How the units are linked:
QR: ni>TR, ze>ZT, fu>PB, fo>DR, pe>DN, ro>JQ
NG: ni>LL, ze>GJ, fu>FP, fo>DN, pe>PB, ro>CZ
BB: ni>MS, ze>CR, fu>PN, fo>LH, pe>JL, ro>LC
TR: ni>NQ, ze>PJ, fu>MF, fo>GT, pe>NZ, ro>ZG
PB: ni>MF, ze>HP, fu>DR, fo>QR, pe>NG, ro>FZ
GJ: ni>DS, ze>CZ, fu>NM, fo>HZ, pe>HP, ro>NG
PH: ni>FH, ze>NZ, fu>MH, fo>JD, pe>ZG, ro>DC
FH: ni>ZH, ze>ZD, fu>CF, fo>JL, pe>PN, ro>SD
JL: ni>RD, ze>RC, fu>FH, fo>CF, pe>BB, ro>BT
SG: ni>NG, ze>JF, fu>RC, fo>ZD, pe>CG, ro>CF
MH: ni>CF, ze>LL, fu>JD, fo>PH, pe>ZC, ro>DS
ZT: ni>PJ, ze>JQ, fu>HP, fo>ZZ, pe>HZ, ro>QR
SD: ni>HZ, ze>FH, fu>JF, fo>BT, pe>GB, ro>ZD
NZ: ni>ZD, ze>DC, fu>LL, fo>FQ, pe>TR, ro>PH
JQ: ni>ZG, ze>QR, fu>FZ, fo>MS, pe>ZH, ro>ZT
DC: ni>SD, ze>PH, fu>DS, fo>SF, pe>PJ, ro>NZ
MR: ni>HT, ze>ZC, fu>LZ, fo>PJ, pe>DS, ro>MF
HP: ni>MR, ze>FZ, fu>ZZ, fo>ZT, pe>GJ, ro>PB
SF: ni>BT, ze>JD, fu>DC, fo>DS, pe>LZ, ro>FQ
RD: ni>JD, ze>FP, fu>ZH, fo>CZ, pe>MS, ro>NM
JF: ni>GJ, ze>CF, fu>BT, fo>SD, pe>HT, ro>SG
FZ: ni>ZC, ze>PB, fu>MS, fo>JQ, pe>CZ, ro>HP
LL: ni>SG, ze>DS, fu>FQ, fo>NZ, pe>MF, ro>MH
MF: ni>CG, ze>MR, fu>GT, fo>TR, pe>LL, ro>ZC
CR: ni>DR, ze>LC, fu>NQ, fo>CG, pe>RC, ro>BB
BT: ni>NM, ze>JL, fu>SD, fo>JF, pe>LC, ro>RC
FP: ni>FQ, ze>NM, fu>DN, fo>NG, pe>DR, ro>RD
RC: ni>FP, ze>BT, fu>ZD, fo>SG, pe>CR, ro>JL
PJ: ni>GB, ze>ZG, fu>MR, fo>LZ, pe>DC, ro>TR
HT: ni>HP, ze>LH, fu>LC, fo>GB, pe>JF, ro>CG
GB: ni>ZT, ze>PN, fu>HT, fo>LC, pe>SD, ro>NQ
ZH: ni>PH, ze>DN, fu>CZ, fo>RD, pe>JQ, ro>HZ
LH: ni>FZ, ze>CG, fu>BB, fo>PN, pe>CF, ro>HT
PN: ni>JQ, ze>NQ, fu>LH, fo>BB, pe>FH, ro>GB
CZ: ni>MH, ze>NG, fu>RD, fo>ZH, pe>FZ, ro>GJ
ZG: ni>PN, ze>TR, fu>ZC, fo>HF, pe>PH, ro>PJ
MS: ni>HF, ze>DR, fu>JQ, fo>FZ, pe>RD, ro>ZZ
NM: ni>SF, ze>RD, fu>HZ, fo>GJ, pe>ZZ, ro>FP
DR: ni>GT, ze>ZZ, fu>QR, fo>PB, pe>FP, ro>MS
HZ: ni>DC, ze>ZH, fu>GJ, fo>NM, pe>ZT, ro>DN
ZZ: ni>LZ, ze>MS, fu>ZT, fo>HP, pe>NM, ro>DR
LZ: ni>LC, ze>HF, fu>PJ, fo>MR, pe>SF, ro>GT
ZC: ni>LH, ze>MF, fu>HF, fo>ZG, pe>MH, ro>MR
CG: ni>PB, ze>HT, fu>CR, fo>NQ, pe>SG, ro>LH
LC: ni>ZZ, ze>BB, fu>GB, fo>HT, pe>BT, ro>CR
GT: ni>CR, ze>LZ, fu>TR, fo>MF, pe>FQ, ro>HF
JD: ni>JL, ze>FQ, fu>PH, fo>MH, pe>HF, ro>SF
HF: ni>BB, ze>GT, fu>ZG, fo>ZC, pe>JD, ro>LZ
NQ: ni>QR, ze>GB, fu>CG, fo>CR, pe>ZD, ro>PN
DN: ni>NZ, ze>HZ, fu>NG, fo>FP, pe>QR, ro>ZH
ZD: ni>DN, ze>SD, fu>SG, fo>RC, pe>NQ, ro>FH
CF: ni>CZ, ze>SG, fu>JL, fo>FH, pe>LH, ro>JF
FQ: ni>RC, ze>SF, fu>NZ, fo>LL, pe>GT, ro>JD
DS: ni>JF, ze>MH, fu>SF, fo>DC, pe>MR, ro>LL

The rows follow the links: the fewer symbols apart two units are, the more alike their rows tend to be.

Each row is also shifted at random along 4 hidden directions that mean nothing.

Row, then unit:
[ -20  116   10  -28 -143 -111  -72  -15   62   59  109   -3   46  -44   19    0  145  -90  -50  -10   93  -49   18   79  -26 -127    9  -47   43  -26  -32  -83   64    5  -40  -67  -16   28   15  -21  124  -27   73   15  -29   23   60  -52  -37  120  -72  119  -51  102   35  -99   28   59  109   88   98  -72  -75  -20  -13] | CF
[  82 -101   -3   25  -44   38   43 -132  -53   41 -266  100   59   89  -35   90   43  -35 -212  -62 -102  -43  -74 -187   96 -229  -69 -114 -115  -87  -15   25   24 -400  144    8  105  -24   -2   29  -43  -12   63  243  141 -136    2  -32  -61    2 -155   19  -42   55   93  -21  118  149  100   32 -128    6   62  -65   76] | DN
[  20  -18  -76    1   37  -15  -30   -2  -92  127 -144  -42   -7    7   23    2 -112   58 -167   -1   77   92   24  -53  -54  -43  -19   54 -103   20   72 -108  -54  -82   30  138   -9  113   42   -3  -65  -16  -36  -28  140 -241 -121  -45  -51   71   51    6   -3   92   37  -91   33   80   81   36  119  107  193  -17  -94] | ZH
[-108  100  -10   14   30   38  103  -68    7    6   24  -10 -202  -99   68   68  115  138  -90   65   15  140  106 -203  185  -39 -199   40  -38  176   58  -74  -92  112  266   55   96 -153  -72  -43 -136  -48  -87   24   62   41  -87   43   22  -17  -69   55 -132  -81 -127  156   -4   39  138   70 -128  233 -103  162   -7] | HP
[  -3  -63  -36   37   38    1   -4 -229  -47   16   14   55  -99   18   62   32    3  122  -70    4   46  -35   18  -87  148  108  111   95  157   71  145   89  169    4   59  -92   73   28  -19  126   32  -58  109  -32   -1   98  -61   12  -26  102   99  129    8 -144  -78   71  -61  -58    1  -40 -187  143   14   92  -68] | LC
[  42   -4   68  -24   -9  -26  -29  249   16  -10   -3 -118  111  -52 -109 -184 -169 -127  -44  -26  -61  -76   -2   68 -275   32   52    9 -180  -23 -178 -138  -75  -18 -170    4 -100  106  149  -30  -66  144   34  -84  -63 -167   27   10  -40   55   32  -72   -1   33 -107  -75  -41    2  -46   32  224 -162  141  -41   -8] | RD
[ 122  -64  -42   59  -51  -38  -89  -59  -18   52 -111   29   78   52    9    6  -22   11  -35  -48   43  -50   26   23   48  -29   94  -64   44 -121   65   71   55 -115  -71  -42  -59   83   -4  -11  106  -31   51   80  -13   -7   56  -45   -3  -29  118   51  154   90  151 -125   27   56   64 -119   74   30  122 -117   52] | ZD
[  26   -9   -8   61  -18 -101  -23 -157  -43   23  -10  -40 -144  -13   16  141   53   29  -11   26   89   90  -53    3   91   85   39  123  157  129  -35   39  112  136    7   64   74   46    0   67  -32   19   18  -15  -25   80 -100   -5   -3   28  -63   92  -29  -86  -90   79  -12  102   80   89  -93  134  -50  102 -163] | BB
[ -57  157 -125  -31   91   70   92  -51   38  -11  -13   92  -98   24  -51   96   41   75  152   21  -18  -42   28   32  -38   24  163   63  -55 -117  151   91   -7   42  -68  -14  -31  -28  -62  145   28 -105   62  -66  101  -31  -44  112   48  -51  159  -52   43  -33  115   58   75  -96  -75 -176  -27   59  102   -7  -17] | MF
[  41  -54   39    0   32   11  -12  107  -98  -24  -10  -38   91   67  -10   56    5  -91   57  -30   34  143  -17   60  116   13  -53  -74   -7  -29  -57  -13 -107  -15   45   56  -20  -55  -89 -137  -81  -34 -142   29  -33   43   98  -65  174 -133  -61 -127   30   18  108   -9   18   24   90   -4   39  -12  -88 -150  147] | NZ
[ -39   -4   37   50  -17  -30  -19  -52  130   56  -46   47  -74   -2   79  -35  -91   76   45  -23  -53  -90   19   -5    2    8  -15   -5  119   33   38  175   94  -47    6  -94  -89   23   38   -3   21  -15  -22  -17   -9   68    8   46 -134  -44  157   45   82   99   11  -46 -106  -39 -125  -73  -39  -94   32   23  -27] | GB
[  23   58   -1   66 -120  -58  -41   19   77   98  -87  -45  -94  -15   67   38 -136   39   37   24   53   34  -41   20  -30   29  -37   86  161   74  -40   65   15   39  -79   50  -67   67    2  -39  -35  -32  -43  -93  -35   33  -31  109  -63  -54  103   31   55   98   64  -84  -46  -12  -39    6   82  -33   33   24 -126] | PN
[ -84   89   41  -22   13   77    5  176   36  -13   28  -26   20  -96   23 -251  -36    2  -21    2  -53   10  151  -61  -95 -105  -25  -82 -157  -16   10 -128 -152   -1  -52  -60  -27   -3   38  -86    0   60  -18  -61   15 -158  -41  -29  -50   40   75    1  -46   19  -28  -68   11  -95   17  -13  154   -7   96   82   45] | GJ
[-144  119  -52  -37   26   20   76 -245   23  -23  120  137  -92   57  100  197  158   74   25  -63 -104  -89    5  -78   96  -41  -17   61   32    8  195   62  115  -25  189  -43  103 -120  -62  115   95  -81  -14   56   95   85  -22  -18  -16   63  -77   61  -45  -42   -8   55   41  -52  -52  -43 -219   37  -39   32  -12] | MR
[  -5  154  -19   58  -35   37   34   59  145  -49  -67   82 -119  -50  -94  -11   -2   -3  169  112   50  -83   40   63  -74  -71   65   -2   48 -125   20   60  -59   62 -155  -56  -99  -14   -8  -37  -10   36  119  -51    3  -10  -38  123   -7 -105  137  -16   25   42   42   10   49   25  -66 -143   63    5   28  138  -40] | CG
[ -23  -44   11    1  -35  -77  -43 -207 -153  -29  -10   19   64  141  -22  133  153 -141 -139 -131  -72   15 -155  -68   87  -62   56   71   57   86   25  -48  165 -278   58   87  148  -50  -64  126  -63   34   -6   67   54 -147 -103 -212   36   81 -278   11 -165  -21  -50   20  157  138  125  178 -109  110   43   -7   11] | JD
[  34  -89  -36   32  174  104   31   56 -108   47  -21  -80   -5  -24   44 -212 -111   97 -100   70  128  182  116 -110   36  137  130   45 -108   37  121 -132  -98   62  -42   35   61   40  -18   -4 -184   -2  -18 -136  142 -210 -195 -103   -2   43  193  -30    8 -133  -53   50  -25 -122   94  -15   51  370  271  114   -4] | NM
[  65  -69   40    3   40   24   97  178   74 -139  -43   -2   -1  -86 -182  -47 -158    3  127   64 -119 -125   32   79 -139   32  -22  -68  -49  -43 -210   33  -82   21 -147  -12  -29   29   81  -53  -29  101   45    5  -76   69   92  139   22 -127  -20  -55   13  -97 -141   57 -121  -12 -125  -20   17 -194  -90   40   -6] | DR
[  77   -2   49   36  -15   45    9   69   90  -88  -74    8  -40    3 -166  -70 -121  -30  185   57   35  -58   14   97  -71   82  144  -23   78  -92  -45  104  -46   88 -226  -63  -98   78   68    3  -57   74  115  -52  -79  -18   10  108  -21 -121  150  -35   86  -57  -16   63   -4    8 -124  -69   62  -16   94   75  -70] | CR
[  36   36 -105  -57   42  -81   -8  -51  -69  132  123  -90  -26  -66  100   51  134   74 -130   77  168  126   54   12  -11   73   37   27 -179  -31  101 -140  -82  205   86   53   93   54  -63  -18   88 -152  -48   12   68  -33  -20  -71   59  194   19  108  -30  -41    9   42    6   -3  148    2   58  187  -12  -64  -80] | CZ
[  60  -25   38  101  -74    8   15  -12   83  -11 -109  -17  -70  -29    4   31  -39   -7   90  -10   55   65   17   40  106   38  -58  -17  139   11  -76  105   -5   48  -11   38  -37  -17  -45  -92  -68    8  -21   16  -97  106   43  115    9 -145    8   29  139   51   93   51  -70   73  -13  -48  -22  -22  -93    9  -18] | NQ
[ -40  -82   15  -66  127   29  -51   55  -64  -40  106  -40   82   29   -2 -220  -95    4   53   14   50  -21   56   10   -4  151  183    0  -62  -41  143  -53  -13   66 -103  -17  -37   14   22   53  -28   12  -13 -123   61  -95  -22 -150    4   72  177 -110   67 -122   -2  -14  -46 -189  -65  -67   74   74  160  -19  114] | SF

Where do the symbols, taken in turn from left to right, take each start?
Answers are names.
[  17  -10  -85  -57   25   19  -62   16  -60  102  -46   10   65   71   60   43  -65   11  -37  -52   40   48  -87   31  -80   -4  156   55  -33  -51  127    7   40  -83  -65   52  -26   66  -13  141   -6  -34 -105 -105  116 -181 -108  -94  -11   47  126  -84   57  113  153 -100   61  -47    2  -30  108   48  161  -93    1]
fu fu pe: HF
[  51  -94   76   30   29  -35  -90  -49  -64   26  216  -80  141  -83   52 -155  -32  -56  -67   27   91   14   71   60   75  185  -16  -86   99   82  -14  -76   58  150   -9  -83   22   55  -49  -66   62  -80   -5   -8 -111  114   95  -90   44  112   63   81   55 -101 -108   32 -124  -85    4   -2   30   56  -74  -38   62]
ni ze: RD
[ -37  -81   65  -14  -93   -7   46   16   37 -129  -23   95   41  119  -82  180   20 -119   88  -79 -234  -94 -163   59   33 -128 -180    4   91  -11 -145  126   97 -109   74   43   37  -82    3  -27   24   47  -60  190 -111  197  153   78  -18 -129 -204  -37  -20   87   59   16   39  107  -78   32 -174 -304 -259 -117  125]
ze fo ni: LC
[ 164 -144 -108  -41   71   19  -20 -125  -49  -18  -74   70   64  -27  -98   23  -10   47  -80    2  -53 -242  -19  -29  -52   62  243  -50 -137 -322   45    5   82 -159 -112 -129   83   87   79  175  193  -51  189  138   92  -50   70   -4  -18  143  119   85   63  -82  -32  -27   70  -32  -13 -114 -111  -93  181 -104   16]
fo ni ro: MH
[ 101   17 -101  -11   40   12    7  -32  -19   10   35   61   48  -31  -60   30   80   65  -89   42   79   -9  114  -53  -17  -77   49 -103 -210 -150   38  -64  -77  -26   26  -73   68   -8   39   10  156  -80   57  156  102  -76   53    1   53   70  -29   12  -18  -23   83   36   70   31  139 -112   -5   57  -24  -30   23]
ze ni fu ro: FQ
[  -9  103  -99  -25  -19  -29   57    0   52   28   35  -36 -112  -85    9  164   46   77  -50   37  -36   15   46  -28  -40  -68 -114  103 -110   40    7  -47  -50   69   61  105   21   -3   40   41  -29   25  -30  -20   19   -3  -65   62  -10    7  -37   28 -113   66  -73   61    5   68  -11   93  -20    3  -25  108 -118]
fo fu ze: PB
[  54  -29   91   69 -106  -42  -42   54    2  -53  -73  -51   94   63 -119 -170  -13 -203   15  -26   40  -12  -24   58   14 -103   30 -146   72  -31 -188   -9   26  -97 -149  -53  -30    9   -3 -100 -123  133  100   52 -113   -6   39  -16   23 -125  -93  -56    1  -37  -39   33   82  136   53   96  113  -25  -25   59   42]
fu fu pe: CG
[ 100  -42  -11   45  -34  -20   38  -25  -41   29  -29  -60  -89  -69  -12  130  -31   61  -49   44  -56  -30  -72   -1  -57   90    9   94  -59   32  -88   15   15   52  -32   58   42   91  106   80  -47   49    3    0   30   49  -13   60  -43   68  -30   44  -57  -35 -169   40  -83   60  -25   59 -117 -110   45   34 -135]
fo fo: JQ
[  84  -74  -98   11  114   36   97 -132  -60  -98   60   41  -45   62  -41  155    2   35  146   41   24   -3  -35   46   39  165  147   69   51  -71   70   79   33   81  -21   56   31   26  -32  154   28  -49   22   19   18  105  -23   54   79  -16   62  -26   33 -161   12  104  -40  -56  -61 -117 -123   53   30  -83  -40]
fu fo ni: CR
[-112    7   63   23   13   73  110  288  127  -35 -184    3  -84  -58    9 -221 -232   -9   60   21 -125   93   31  -64 -108  -94 -208  -17  -46  155 -108   26 -197  -28  -40   43 -152  -39   81 -178 -264  203  -59 -123  -17 -107  -67  101 -129 -186  123 -160  -22   86  -53  -58 -119  -40  -74   18  158  -40   98  131   26]
ro ni fu: MF
[  37  -91  -30  -21  146   60   25  -35    5  -46  105   19  -96 -164    8  -66 -160  151   30   54  -38  -93   71  -12  -73  218  122   57  -37  -64   50   41   13  112   -5  -25    2   51  125  123   66  -35   51  -56   67   25   19   32  -83  115  241   45   77 -131 -108   27 -184 -175 -142 -135 -100  -21  101   28  -95]
ro pe: FP
[  27  -33  -84  -33   38  -34   26  -13  -10   84   45   24  -22   23  106  199  -52   57   84  -23  -63   23 -115   88  -43  110   25  145   51   14   24   66   16   67   21  100  -31   64    0  124   87  -33 -127  -67   11  104   60  107    6   75   75  -57   61   65   57  -77  -30  -44  -77  -37  -36  -92  -16 -126  -58]
fo ro ni: LC
[-125  127  -35  -59   67   51   17   48  -20   13  174  -17   82    1   17 -138   60  -30   44   -2   57   67   85   43   15   42   16  -69  -62   15  150  -72 -117   59   43  -41  -31  -55  -52  -15   -8  -95  -42  -50   32  -55   -7 -129   75   34   22  -46  -38  -22   93  -28   34 -123  -16  -40  104   70   26  -12   86]
pe pe: DS
[  11  -59   17   73   59   12  -64 -103  -88  136   20  -99   -3   30  182  -71   -3   67 -131    1  225  271   93  -32  240   83  -73  -43  126  155   77  -38   -5   47  122   55  -27    6 -151 -132  -59 -110 -141  -21   27   55  -61  -66    7  -15   70    0   51  -20   81  -34  -85  -34  204    6   42  338   -8   24   19]
fo fo ni: GJ
[ -61  148  -46 -105  -28  -20  -18   37   89  -33  144   22  -29  -45  -30  104  -10  -10  161   40  -95 -131  -84  144 -194   73   65  109  -48 -116   61   61   14  114  -82    0  -78   45   48  177  116  -20    5 -140    1   23   65   60   10   48   80    7    6   77   15  -97  -33  -97 -171  -88   49 -188  -53  -44 -122]
pe ze ro: MH
[ -90  -16   81  -59   81   55   43  -10   -8 -126  117   10  -13   11   -9    5  -71    3   84  -48 -148  -82  -78   17  -19  106   32   42   47   63   10   61   82    3    9  -69   40  -66   50   51    0   43  -12  -64  -41  129   15   -7  -24    8  -29  -18    8  -86  -74   14  -46 -103 -155   48 -154 -105  -75   -3   11]
ni fo pe ro: SG
[ -65  100  -12 -113  -29   -8  -68   80  -21   45  173  -47   80   28   26   -1   69  -89   92  -21   46  -48  -18  113 -150  -33   64   12  -88  -81   26  -95  -57   46  -70   47  -20   19   11   69   57  -50  -70  -66  -16  -35   42  -85   73  110  -55  -10  -27   24   33  -63  102  -53   16    9  154  -98  -33  -74  -22]
ro ro ro ro: DS
[  -2  -49   70    2    4   26   10  106   40   38  -65   65   79  -13   64 -179 -103   24 -145   -1 -102  -57   57  -85  -26  -96  -79  -83  -97  -29  -24   -5    0 -196   16  -66  -15   14   40  -93  -33   30  -19   33   30 -140   47  -52 -118   25  -10  -47    1   63   10 -124  -11   -6  -17    7   30 -108  101  -34  128]
ni ro ni: ZD
[  60  -21   35   -5  -50  -83 -136   99  -47   49  100 -134  115  -80  -33 -210  -62  -67   11   45   93  -19  -26  167  -98  115  154  -13   26  -23  -80 -101   54  160 -167   20  -90  127   56    0   98   47   40  -98 -126   35   75  -43   23   93   48   45   90  -47  -63  -62 -115  -13  -14  -11  151  -15   37  -28  -44]
fu ze: ZD
